Each row is followed by its class.
[ 245 -186  225 -299   72    1  -87  448  158    8  297 -166  -60 -113
   50   24 -108   54  -35  406  410   62  -72  219   31 -256   89   33
   19 -259  336  198 -157  264  212  -73 -474  272  -28   57  108  -76]
P
[ -63   93   25   36  601   17 -469   14 -273  132  308 -475  265 -748
   11  510  217  132 -138  -45  328   37 -209  -16    3 -114   91 -153
 -164  129 -148 -193 -192 -221  -18  -87 -335 -157 -104  -38 -111   66]
K
[-220 -510 -108  175  209  132 -384 -294 -267 -142  -22  -37 -515   58
  -85  328  328   41 -202 -310   62  235  176   13  -73 -146  -33  -92
 -176   59 -225 -156  115  -67  169 -131  -28   76  274  231  134   23]
M
[-188  -68  -19  407 -158   76 -195  318 -236 -115  -87 -167 -111 -308
 -249  148  341  -14 -151 -399 -163  145 -124  231   41 -291  -58  -40
  -14  363 -208  305 -233  106 -312  114 -177 -144   94   78   30  -59]
E
[ -47  103  118   29  221 -117 -102   82  273  299  265  -31  329   78
 -144 -379  582 -359 -137   27 -351  -79  176 -169  -16  129 -335    6
  275 -178  145  -31 -383 -352 -110  295 -232  332  206   89 -248  -79]
S
[ -13 -176  254 -240  374 -155 -210 -611  127 -300   33   37   56  148
   25   97  154  212 -192 -240 -603 -372   58   89 -100  -86   86 -183
   67 -577  404 -126  164 -104  380 -152 -144  293  299 -130  238    3]
S
[-264   -9  -81  117  169   16  747   21  -15   32  302  116  214  399
   -4 -591  177 -449  -46  -47 -393  -22  114 -416  151  367  140  258
   82 -327 -308 -405  288 -330 -225  364 -238   -7  -17    5 -231   41]
P
[   2   11   54  -29  523 -285 -342  278 -150  283  380 -190  173 -579
 -195  235  220  210 -316  -15  283  318 -150  -93   49  190  -79    9
 -173   99   72   -6    6   14  160  -79 -491    6 -201  -57  -42  176]
V
[-406 -154 -128   55  174   77  899   16 -353  320  551  -40  -75  455
  320 -219  107 -616    0 -160 -146 -133  296 -465   -7  202  116  291
  -43 -139  -95 -325  -11 -100 -155  423 -368 -109   74   60 -540  387]
V
[  99  370  198 -390 -612   87  413  268  101  -71  105   22 -219  204
 -240  -95 -114  -38 -127 -375   98 -183  -80  136   54  -95  206 -132
  -95 -131   78  355 -160  123 -500  297   86 -192  -98  135  -88  287]
P
[ 178   30  119   63  451 -185 -433 -251  138 -205    3   71 -198   75
  -11 -155  160  128 -207   35 -197  -40  124  -23 -201  192 -132 -189
  311 -480  207  -96  288  -63  523  -40  -79  267   41 -183  -70    9]
F
[  11 -196 -105    3  622 -212  -17  -81 -349  -58  323 -333  176 -441
  103  546  166  196  -65  -27  346  246 -130   55  109 -123   10   -2
 -314  216  102 -204 -187   80  186  -23 -335 -145   78   65  -18  151]
S
[ 181 -268   88   10  293  101 -231  138  157 -201  536 -361  157 -479
 -319  234   31   59 -534  195  401  309 -124   -2   37 -281  -85 -289
   92 -338  398  133 -492  -33  327 -109 -350  383  366  305 -105 -308]
P
[ -26  121  157  110  166  -42  345  -62   80   87  222  -21 -365  180
  287 -127   13 -308 -226  -75 -162  -74  188 -195  336  273  100  354
  261 -112   11 -361   50  -53 -141  496 -416   -6  245   24 -191  444]
F
[ 132  423  209   96  215   84 -798  117 -140  135 -230  -97  301 -763
 -116  218  262   23   12   55   79 -247 -618   72  169   81   46  183
  137  163 -182 -420 -161 -496  229  173 -475  -67  -96 -218  200 -106]
M
[ 358 -133  183 -257 -174   12 -161  410  -56 -158  -22 -136  347 -317
  -56  126   58  144   35   75  176   81 -230  258   57 -257  262  177
  -40  -71  245  -41   22  -26  277 -216 -211  194  109  -31  391 -198]
P
[ 119  -70   90   87  489 -505 -144  -19  -93   33    1   15  174  112
  -90  -87  -30   84  -22   34 -131  167 -102   10  -63  -26 -183   70
    6 -174  -78 -241  254    4  345 -152 -139  274  -13 -108  -56   96]
V
[ -88  120  118 -198   54   70  203  143 -106  265  -91  103  192  136
  125 -505  209 -118  218 -179 -137 -327  128 -318  343   31  210  328
  -43 -137  -32 -329  106 -203  -78  210    5  -50    4  -23    8  146]
S
[ 139  -40  200 -242 -103   95 -155  218  -23  152  -47 -141  507 -202
  122   91 -165  -74  160  239  284   45 -161  -99   35 -449  111  248
   89  129   30 -276  -71 -252   55 -308 -254  156  158   12  185 -273]
K
[ -21  -31 -106  111  681  -59 -446  -51 -222  228  515 -481   57 -637
   29  543  213  102 -251  -34  595  380   59  -28   68  -39   67 -102
 -189  -83   86  -55 -231   18  315   -4 -305  -11  -28  238  -13   99]
F
[-129   96   36  314 -189  153 -297  117   72 -381 -236 -190 -157 -185
  -96   23  114   55 -346 -144 -228   81    2  107 -274 -284 -269  -12
  261   69 -130  211   18 -110 -103 -380 -299   29   34  145  -45 -197]
M
[-254  134  151  385  -19  178  193  141  251  -69  334 -130  -20  255
 -201 -290  238 -422 -455   56 -121   86  -46  -22   74   18 -270  -63
  464 -193   33  112 -461   48 -148  654 -158  287   94  148 -197  -39]
K
[ -25  238 -150   37   22   -7  517  305 -174 -346  497 -142  233 -401
   -7  136 -213 -107 -667   88  273  -34 -195   82   18 -221 -241 -102
  -88  -59  229 -101 -552  129  180  107 -305   25  195  308 -397   50]
F
[ -13 -154 -172  157  395  -16  -44  -86   32 -300   22  283  -18   49
    8  -52  -34   82 -444 -153 -288  -18 -417  239 -106  186  -79 -151
   53 -525 -234   84   97  308  130 -161  221  239  178  -56  144   30]
V
[  32   86  221 -269   23  130 -353  188   49 -333   31 -135  340 -485
 -235   47  274  163 -304  106  -82   16 -414  352   22 -278  -23  100
 -103 -182   99   97 -383 -188   54 -268 -357  218   65   80  273 -384]
V
[ -81   98   27 -291 -298   54  618   19 -135  306  552   24 -110  344
  227  -30  249 -240  217  -25  -88 -114  253 -239  -63   67  -31  182
 -199 -197  184   85 -113   17   -1  289   84  274 -218 -112 -285  227]
K
[  15  189   31 -134 -152  109  548  -72   10  203  196   71 -176  394
  333 -277   92 -266  248 -101   -1 -194  119 -253  225   71   52  364
  -66  -14   63  -59   30  -59 -145  348   69  -22   91  -33 -175  291]
P
[  73    8  -64 -257  429  127 -350  -50 -305   64  324 -194  196 -682
  148  381  456   38  -64 -115  253    9 -132  -57  131  182  429 -129
 -157 -194  -84   45  -49 -168 -202 -155 -291 -280   54   55  236  -33]
K
[ -13    6   24 -168  323  120 -286 -374   14  224   78 -186 -100 -433
  185  421  -60  219  202  -69  192 -241 -216 -239  299   13  432   58
 -252   68  -23 -239   29 -352    3  -35 -148 -166   45 -168  269   21]
S
[ 150 -151   -2 -163  480 -382   43 -460 -196 -274 -302  105  -77  216
 -137 -114   46  202  104 -241 -297   -4  138 -180  142   52  141  238
 -129 -269  -18 -635  533 -305  511 -130   58  122   45   61  -22   71]
E
[-324 -301 -212  313   31  427 -532  -34  114 -146  128  -15 -289   40
 -273  -15  416 -208 -428  -24   -4   74 -120  176 -526  -57 -436 -527
   72 -161 -362  242 -273 -107  239 -192    9  -69  274  229  138 -396]
R
[-181   68   -3  170 -289  378 -447 -300  327  280  162  -26 -372  277
   62 -105 -171  -11   99   12    0   98  106  169 -262 -363 -182 -301
   33  203 -405  373  -18    0  117 -100  626  -27   53   30   27 -418]
E
[-124   12  266  153  342   29   88 -145  -87   46  330   88 -263  -87
  343  -19  367  -83 -562 -321 -185  -54 -303 -266   67  164 -340  320
  322 -283  208 -300 -118   50  278  386 -806  172  295   58 -287  478]
P
[ -45  100  -46  194  359 -194  -42 -328 -240 -313 -345  145  -31 -174
   87  105   73  109  -20 -187 -330 -187 -310   36  -15  -52 -225   68
  -68 -206 -112 -368  296 -142  399 -323  -22   84  136 -107   59   65]
R
[-189  266  -17  176  -17   94  135   71  231   54  192  214  105   82
 -116 -281  386 -366 -313 -375 -434 -147 -185  -57   20  238  -88   30
  327 -295 -227  -39 -238 -119  -26  645 -136   93  106  -64  135  -60]
E
[ 119  122 -107  -51  372 -109 -118 -406  -55 -159   29  238 -198 -125
  365  172   49  240 -111 -232 -151 -257 -287  146  265  217  163  140
  -99 -391   12  -95   55  149  168   17  -26  212  257 -153  134  384]
R
[ 140  207  -49 -189 -549   32  123   41 -121   81  -68   70 -133  -14
 -121  171  -74   95   80 -435 -168 -356  151  -60   92  205  446   26
 -138   34   12  -62  177 -166 -394  216 -106 -256  -80  -24    9  435]
E
[-261 -104   50   11  361   30  308 -128   85   87  358   67    7  359
   34 -531  106  -48 -180 -123 -184   17   -9 -163  -22  373  128  144
  -21 -470  -78 -463  380 -193  291  474 -268  -32 -125   31 -303  235]
R
[-234  -54  -25   71 -207  422  -56    0   88  131   30   -3 -297  208
   67 -210 -260  136   51 -164  230  132  -38 -107  -30 -248   39 -133
  -47  272 -662  181   32  113 -193 -216  572 -213   96  -19 -133   45]
E
[ -64   64  -89 -122  350  116 -324    5 -220   39  145 -197   77 -449
   56  198  237   90  -97 -187  400   59  113  -41   90   47  192   74
 -306 -246   21    7 -137 -128  -59   96 -144 -189  -18  105   93  204]
P
[-148  196 -254  491 -313   59 -323   58 -459   96 -116 -104   82 -331
 -207  414  164 -164 -177 -135 -315  128   96  306 -255  -51 -343   20
  -31  619 -221  -11 -325 -152  -17 -113 -108 -185  -22  -26  -76 -239]
V
[  97  397  179   85  354 -168 -777 -105    0 -117  -64 -252  187 -700
  156  505   40   82 -476  -65  140  130 -380  137  -67 -316 -375  123
  200  235  133  -40 -266 -262   75 -315 -631    9  276  212  172  -47]
M
[ -88   49   33  567 -207  143 -536   93  132  162 -121  -58 -338  -55
 -267  106  151  -86 -219   -1  -87  132  157   70 -243 -254 -593 -175
  375  178   56  211 -291  -20  185  -31 -165  283  155  -44 -239 -182]
S
[-272  369 -367  148   38  -17  755  164  -53  274  484  205  126  179
  333 -326  200 -539  -90   31   80 -179  132  -76  -20  480  109   -6
   56 -247 -370 -126  -12  -31 -224  523 -273 -186  -88 -259 -360  173]
K
[-173   37   69  -21 -405   26  454 -144 -170  -59   97  120 -100  320
  -46   13  -89 -109 -312 -583 -392 -282   43   95 -139  154  287   65
   53 -366  231  -88   68   86   72  531 -289 -133   -4   25  -97  350]
P
[ 127   56  148 -367 -355  157  145 -278    5  -82 -207   55 -421  217
  110   77  173  -71   47 -287  -93 -347  322  -11  -18  118  250   23
  -60 -406  141 -168  368  -71 -232   87 -183 -293  -81   79  184  164]
P
[  74  -84 -104  -62  568 -152  -44 -334  -19 -292 -218   95  127  142
 -115 -146 -158  204  -95 -104 -107  108  -11  -58  197  112  216   76
   28 -313 -166 -416  217 -252  263 -302  113   81  331   43   87   51]
S
[ 153 -128  121 -196   24   -7  148  445  114   43  507 -129  254  107
  142   -9  -66 -141 -209  242  542   65 -201  134  -39 -245  126  -59
  172 -140  150  -18 -160  306  241  149 -458  289   82  -10   79   13]
P
[ 441   71  247 -443 -170  224 -265  184  161   98   40  107  -21  -93
   96 -146 -171  156  246   89  454 -140 -260  -91  249 -267  334  274
  -58 -261  170 -221   82 -274  289  102 -174  201  199  -55  197  -34]
P
[-203 -137  -87  145  368  -56  300  131  100  248  407   61  157  547
  271 -520  174 -424  -67  143  255  129   81 -260 -176   71 -193 -200
  209 -196  -36  -75  -27   55  -81  309   59  211   49   29 -204    4]
V
[ 189   -8   85    4  141  223 -493 -112 -232  153  335 -383   -2 -488
   36  572  190  -52 -117  -74  238   70  -66  -52   78  -34   74   31
 -126 -134  127 -109  -65  -20  112  135    5   35  -63   34  -14   23]
R
[ -17   52   52  -59  293  -87  -44 -108 -131 -403    3  312 -252  -54
  -25   50  -23   50 -583 -146 -171  -75 -325   85   80   89 -150  -62
  139 -346   26   37   20  201  339 -273  -65  293  332  -37   64  149]
M
[  57  -17 -187  -18  370 -143 -212 -294   28 -159  -99   23 -122  -48
 -243  162   86   68  -69  -74  125   33   85  149 -143  211   38 -420
 -106 -433 -110 -324   11 -265  567  -12  333   30   55  -23  297 -124]
E
[  47   19   34 -163 -216   87  197 -321 -165 -312   56  -50 -405   48
   70  388    9   15 -350 -497 -184 -101 -261  -18   71   39  322  212
 -116 -319  194   -7  112 -150 -179   -5 -399  -51  159  231  198  222]
P
[-102 -102  136  209  218 -212  421  387  -86  376  528   34  -36   52
  197 -268  358 -360  -80  321  151  112   12 -266 -163  438 -351  -34
  252 -145  -95 -259    3  166  128  669 -371   57 -273  -82 -614  384]
K
[ 108 -233 -174   35   88  210 -278  259   91   15  -32  -60   98  -72
  -12   48 -259 -167   82  409  501  -69 -349  131  -31 -282   49  -43
  -83 -187 -453 -125 -224 -133  336 -366   25  127  390   20  276 -228]
E
[  -9  156   47 -101  115  -92  415  -77  -97   -8   56  276  162  294
  227 -444  280 -119   77 -271 -219 -152 -184 -314    3  104 -278  391
  -45 -224   29 -295  -47 -221   71  400 -228  -48  165   16 -177  318]
P
[-271  129 -220  161  340  152  427   35  -77 -197  551   52 -412  127
  234 -308  456 -334 -642  -80   16 -177 -210 -187  -99  294 -251   61
   52 -541  -80  -71  -88 -120  121  193 -822   11  126  167 -408  209]
P
[ 117   58   64 -255 -303  -27  447 -206 -336 -243   76    1 -140  375
 -135  125  -94 -119 -270 -531 -183 -226   88 -203  249   81  327  101
  -42  -68  349  -18  -80   61 -360  304   14  -84  193  175 -200  434]
M
[ 165  -65 -199 -267  430  -22 -546  216 -134  340  207 -284  565 -587
  137  420  -13  280  307  196  664  103 -147   88 -235  -41  247 -158
 -341   51 -336  -33 -115  -54   54 -397   94  -15 -270 -178  -16   58]
M
[-241  174   -3  -21  513 -180    6 -177   18 -391 -195   73   65 -125
  -77 -121    5  137 -380 -222 -235  -83  -85  217   65 -180  -37   24
  -53 -307 -298 -368  143 -181  201 -253 -246    8  177   13   41  -40]
S
[  20  254   36 -140  513 -210  -12 -606 -175 -306 -162  136  104  -22
  -14 -197   75  267 -121 -186 -201    8    5 -203  -12  284   29   16
  -21 -546   32 -684  455 -487  505  -89    1   32 -158   83 -150   30]
M
[  13  762  476 -115 -572  -28   89  175  208  102   30  176  221  -49
   -6 -422  185  -43  -83 -212 -354 -203 -177   45  138   -7  -76  374
  234  -86  234 -318   28 -453   90  759 -402   47 -161  -24   14   88]
S
[-448  219  -42  296  110   57  411 -115   63  -76   82   96   35   68
  139 -344  335 -435 -276 -221 -449 -314 -244  -77   35   54 -189  370
  105 -349 -237 -281  -93 -217   72  468 -691  -59  105  -57 -160  -58]
R
[  40  -13  -62 -131  440  125 -496  -22   54  346   24 -166  292 -455
  116  151  -51    9  151  218  494  -45 -157 -245  117  -32  278   36
  -63 -225 -490  -80   14 -106 -155 -288  -95  -88  -78 -182   75 -150]
K
[ 325  -71  338 -213   54 -112 -201  117  150 -100  267 -126  360 -357
   -4  225   11  135 -293   42    7   35 -215  -35  291 -288 -131  407
   71  -84  465   52 -318  116  171   16 -607  337  466  108  139  136]
M
[-268 -213 -197 -214  759 -339  280 -438 -105  -75 -396  354  -88  150
  -74 -202 -171  312  183 -183 -128    0  149 -132 -123  218 -131 -169
 -454 -583 -331 -352  124  -96  302 -444  414 -144   68  -81    4  248]
F
[ -31  -18  -15 -178  284  -27 -224 -113 -117   54   48 -174  179 -587
   73  299  346  211  -73 -239  140  -81  -96  -45    1  163  349  -51
 -118 -223  -19  -92  -60 -185   -8  -56 -230 -108  -70  -81   59   71]
K
[ -28  141  -17  -58    4   31  466  205  171   78  391   25  155   20
  -13 -306  359 -448  -74 -115  -85 -130   28 -144   42  326  198 -109
  156 -511 -185  -83 -139 -213  -99  508   -9   40   69   42    1   13]
P
[-311   53   32  179  -17   69  245  311  -20   48  388  173   46  174
 -110 -360  531 -499 -475 -186 -279  -99   26 -137 -229  320 -163 -174
  380 -272  -59  -69  -44  -89    1  589 -335   66    7   46 -160   74]
K
[-158   55   61   30   48   21   34   52  106  190  210   83  305  279
  187 -530  395 -399  -64  -32 -147 -358   13 -410   60  113  130  241
  264 -338  -32 -197  128 -253   31  321 -425  187  134   69   72   91]
F
[-416 -267   95  141   68  148 -269  133 -286  113  -48  -68 -593  -70
   18  143  224  147 -146 -383   71  102  156  124 -129 -306  -54 -118
  -93  336  -80   70   34  138   70  -38 -282 -214    7   53  -38  129]
S
[-136  -95  137  258  158   43  289    5 -193  -27  482  -29 -199  165
  239  -94  175 -386 -442    3  -53    9 -252 -200  247  169  -19  342
  300 -132  179 -169 -212  124  120  674 -689  166  197   93 -292  217]
M
[  37  126 -125 -155  382  -58 -150    6  -58  183 -125   41  501 -259
 -191  -69  128  -33  231  103  367  164  -28  -33  108  176  116 -142
 -131  -95 -361 -326   38 -279  141 -168  307 -179    9   -5  237 -115]
E
[-140   39 -366   58  427   55 -179 -613  -56  -17   -4  166 -172   89
  257   94  -61  102  -99  -87   12 -148    4    3 -305   49 -171 -229
 -107 -417 -218   92    5   52  306 -459  328  130   63  -97 -176  -61]
P
[   9  218  -41   61  163 -464  426 -220 -175  102  249 -100  -23  243
  290 -206  374 -218   68 -320 -278 -135  369 -211  113  171   -3  141
   11 -112  286 -347  109 -182  329  434 -199  -15   29  113  -73  202]
R
[ -19  -22   59   85 -239  159  -42 -165  150  -49  212 -203  -83  216
 -318   37  219 -314 -396 -338 -349 -113   89   98 -237  200  315 -156
  254 -396  243   63  166 -293  -92  347 -224   72  -22  181 -110 -115]
P
[ -88  -41 -308 -128  -26  283  351   43   36 -386  163  213  263  105
 -356 -225   36  -36 -349  136  -71 -268 -443  -35  110 -112 -137  110
 -197 -322   34   97 -426  -15  286 -236 -195  325  198  137   97 -339]
P
[ 155 -221  -45 -445    6  146   34   71   15   72 -132   -3 -197   65
   40   28 -337   -4  484  111  215 -166   61   11  198 -359  402  168
 -302  -44  -21 -134  -13 -221  140 -348  155   67  240  146  227 -148]
R
